Read these off the array that follows. Rows and columns are numbered from 0.
1) What is the entry in the bottom-left corner?
2) What is the entry at row 1, column 2?
3) What is the entry at row 0, column 0?
4) What is the entry in the bottom-right corner?
5) What is the entry just left of the largest entry?
6) What is the entry at row 2, column 0?
7) What is the entry in row 0 and column 1?
8) What is the top-right entry?
116	126	127	138	118	136	128	135	119	131	136
130	131	119	145	129	139	123	134	126	136	134
124	130	128	122	131	128	129	133	125	133	136
131	129	125	126	132	130	128	124	129	124	124
125	131	126	152	123	131	123	132	126	137	131
113	123	132	143	123	136	128	143	118	141	147
133	135	126	136	120	132	129	121	133	120	118
1) 133
2) 119
3) 116
4) 118
5) 126
6) 124
7) 126
8) 136

Read these off the row that follows.
1) Read off the last entry.
2) Read off the 2nd entry from the left.
3) Read off the fourth-last entry.
[138 138 147 111 113 143 103]
1) 103
2) 138
3) 111

W = [[124, 130, 138, 123, 120, 120, 141, 125, 122, 125, 132, 127, 127], [127, 128, 128, 127, 128, 130, 127, 127, 130, 130, 120, 131, 129], [131, 121, 132, 127, 131, 132, 134, 124, 126, 122, 135, 124, 130], [125, 128, 129, 122, 126, 126, 124, 126, 122, 126, 143, 125, 131], [131, 126, 132, 125, 140, 132, 132, 125, 119, 122, 136, 119, 134], [135, 128, 118, 130, 147, 139, 118, 128, 130, 129, 128, 123, 130], [135, 125, 131, 127, 144, 135, 135, 124, 120, 120, 141, 114, 133], [128, 127, 140, 126, 124, 124, 149, 123, 125, 122, 124, 126, 127], [124, 124, 120, 122, 129, 129, 115, 127, 128, 128, 137, 131, 132], [132, 126, 135, 127, 127, 129, 137, 124, 129, 126, 120, 131, 123]]
The entry just left of 139 is 147
The entry just right of 114 is 133
The 1st entry in reading order: 124
The largest entry -> 149
The 5th entry in reading order: 120
The entry just right of 136 -> 119
The 2nd entry in reading order -> 130
The fourth entry in reading order is 123
Which number is the entry just right of the largest entry?
A: 123
The third entry in reading order -> 138
The entry just left of the largest entry is 124

[[119 115 144 127 123 135 125 136 138 125 125 124]
 [122 130 133 131 126 106 154 107  99 153 121 128]
 [122 127 142 134 128 128 130 130 129 130 125 125]]
Counting starts at 0.
Give the entry at row 0, column 0.
119
The entry just right of the smallest entry: 153
Give the entry in the bottom-right corner.
125
Give the entry in row 2 and column 1.
127
Give the entry in the bottom-left corner.
122
The top-right entry is 124
The largest entry -> 154
The bottom entry of the column that holds the smallest entry -> 129
The entry directly above the largest entry is 125
The entry in row 1 and column 0 -> 122
Give the entry just right of 131.
126
Give the entry at row 0, column 2.
144
